Below are the code and all the weights of a small trained network. Each question names an input and a class and asks about switching units off, where a switched-off unit gives its printed mean instead of its output.

import numpy as np


def w(rows, s, z=0):
    codes = np.array(rows[::2]) - 128.0
    scale = np.full(codes.shape[1], s)
    scale[-1] = z or s
    return codes * scale


def norm(h):
    return h / np.sqrt((h * h).mean(-1, keepdims=True) + 1e-5)


def f(y):
    return np.maximum(y, 0)


def log_softmax(a):
    a = a - a.max(-1, keepdims=True)
    return a - np.log(np.exp(a).sum(-1, keepdims=True))


def net(x, mask):
    res = np.array(x, float).reshape(1, 2) / 4 @ E
    u = 0
    for l in range(3):
        y = f(norm(res) @ A[l][:, :-1].T + A[l][:, -1])
        res = res + np.where(mask[u : u + 7], y, B[l][:, -1]) @ B[l][:, :-1]
        u += 7
    return log_softmax(norm(res)[-1] @ U[:, :-1].T + U[:, -1])


A, B = {}, {}
E = w([
[184,41,98,216,79,158,203],'x0',
[42,153,47,72,148,254,243],'x1',
],0.0064)
A[0] = w([
[166,162,201,87,131,76,104,105],'L0N0',
[95,9,46,102,110,91,205,6],'L0N1',
[112,110,102,125,143,168,121,158],'L0N2',
[144,76,123,147,93,187,188,1],'L0N3',
[123,233,177,5,123,104,2,131],'L0N4',
[127,44,71,150,93,204,179,48],'L0N5',
[84,145,32,200,178,119,58,46],'L0N6',
],0.0049,0.0031)
B[0] = w([
[159,47,2,58,90,147,148,192],'L0N0',
[85,134,17,144,53,152,153,164],'L0N1',
[172,93,96,187,137,148,134,162],'L0N2',
[57,164,40,185,100,123,147,164],'L0N3',
[24,132,58,135,38,94,105,254],'L0N4',
[69,139,84,103,78,115,87,193],'L0N5',
[192,218,159,167,105,55,152,128],'L0N6',
],0.0061,0.0059)
A[1] = w([
[131,120,113,66,151,227,148,177],'L1N0',
[97,153,111,80,136,135,109,93],'L1N1',
[131,166,113,120,97,200,184,55],'L1N2',
[132,107,124,187,130,165,181,2],'L1N3',
[178,118,73,179,101,132,82,171],'L1N4',
[173,105,254,164,153,74,93,150],'L1N5',
[87,143,92,61,160,172,81,169],'L1N6',
],0.0084,0.0019)
B[1] = w([
[178,38,222,153,207,175,33,204],'L1N0',
[162,212,141,162,91,97,199,194],'L1N1',
[121,88,133,144,218,77,231,208],'L1N2',
[2,153,121,169,79,94,89,171],'L1N3',
[120,70,213,147,219,197,137,253],'L1N4',
[109,147,46,36,137,207,183,198],'L1N5',
[218,136,108,135,53,82,100,237],'L1N6',
],0.0065,0.0059)
A[2] = w([
[188,102,146,223,163,193,137,21],'L2N0',
[172,139,232,209,82,157,67,128],'L2N1',
[176,52,128,136,149,139,62,117],'L2N2',
[235,151,220,127,248,136,233,21],'L2N3',
[144,136,204,138,190,118,32,90],'L2N4',
[115,187,80,65,113,138,222,210],'L2N5',
[77,254,90,133,90,44,82,4],'L2N6',
],0.0067,0.0019)
B[2] = w([
[172,207,153,81,102,153,109,228],'L2N0',
[141,247,167,93,183,87,132,152],'L2N1',
[61,119,131,82,180,80,146,231],'L2N2',
[255,160,89,57,128,236,69,217],'L2N3',
[132,101,123,212,185,118,188,157],'L2N4',
[151,69,146,136,103,92,80,221],'L2N5',
[150,214,138,158,36,119,142,254],'L2N6',
],0.0082,0.0047)
U = w([
[96,185,234,173,186,142,164,30],'0',
[57,33,124,68,233,11,120,40],'1',
[121,204,96,103,5,39,88,201],'2',
[220,141,105,27,182,218,108,252],'3',
[25,48,35,218,124,191,209,141],'4',
],0.011,0.0024)

Each question gives the input, the list of numbers given to net, and the class t.
The units are the neurons (one row each of A and B). Each row of codes is followed by its name. A weight is (code - 128) times the scale printed after its matrix; where a second scale follows, it is the last column's (A, B and U).
mask holds one flag per neuron, layer by layer. A switched-off neuron (its flag False) gives its mean, the last column of its row in B, instead of its output. The means were averaged over made-up inputs and are rounded, as every weight is.
A unit's drop is (log p(t) with every unit on - log p(t) with that unit switched off) / (log p(t) with every unit on - log p(t) with every unit switched off).
The circuit of an input: a set's keep is (log p(t) with only the set's units on - log p(t) with every unit switched off) / (log p(t) with every unit on - log p(t) with every unit switched off). Starting from the 12 units with the biggest drops (on a tie, the unit counted first), units are removed one at a time, each time the one whose removal leaves the highest keep (on an exact tie, the one counted first), for as long as the keep stays at least 0.8.
circuit, biggest first: the units of the circuit, biggest drop first
unit that matters most: the unit with the biggest drop
top k neurons: the k neurons with the biggest drops, biggest first
k most important neurons of layer l: the k neurons of layer l with the biggest drops, biggest first
drop when u is switched off: that unit's drop, to one decimal
input [3,-2], class 3: circuit, biggest first -> [L0N4]
input [4,-6], class 3: circuit, biggest first -> [L0N4, L1N5]
input [3,-8], class 3: 2 most important neurons of layer 1 -> [L1N5, L1N4]
input [-1,7], class 3: circuit, biggest first -> [L0N4, L1N0]
input [-3,-8], class 1: top 4 neurons -> [L0N0, L1N4, L1N1, L1N6]
input [-5,5], class 2: 2 most important neurons of layer 1 -> [L1N4, L1N6]
input [1,-6], class 1: 2 most important neurons of layer 0 -> [L0N0, L0N2]
input [4,-7], class 3: top 2 neurons -> [L0N4, L1N5]
input [7,-7], class 3: top 2 neurons -> [L1N5, L0N4]
input [1,-3], class 3: top 2 neurons -> [L0N4, L1N4]
input [-7,6], class 2: top 2 neurons -> [L1N4, L0N4]
input [6,-3], class 0: 2 most important neurons of layer 1 -> [L1N3, L1N4]
input [1,1], class 4: drop when L0N4 is switched off -> 0.3
input [1,-1], class 3: unit that matters most -> L0N4
input [6,-8], class 3: drop when L0N4 is switched off -> 0.2
input [0,0], class 0: drop when L0N4 is switched off -> 0.5
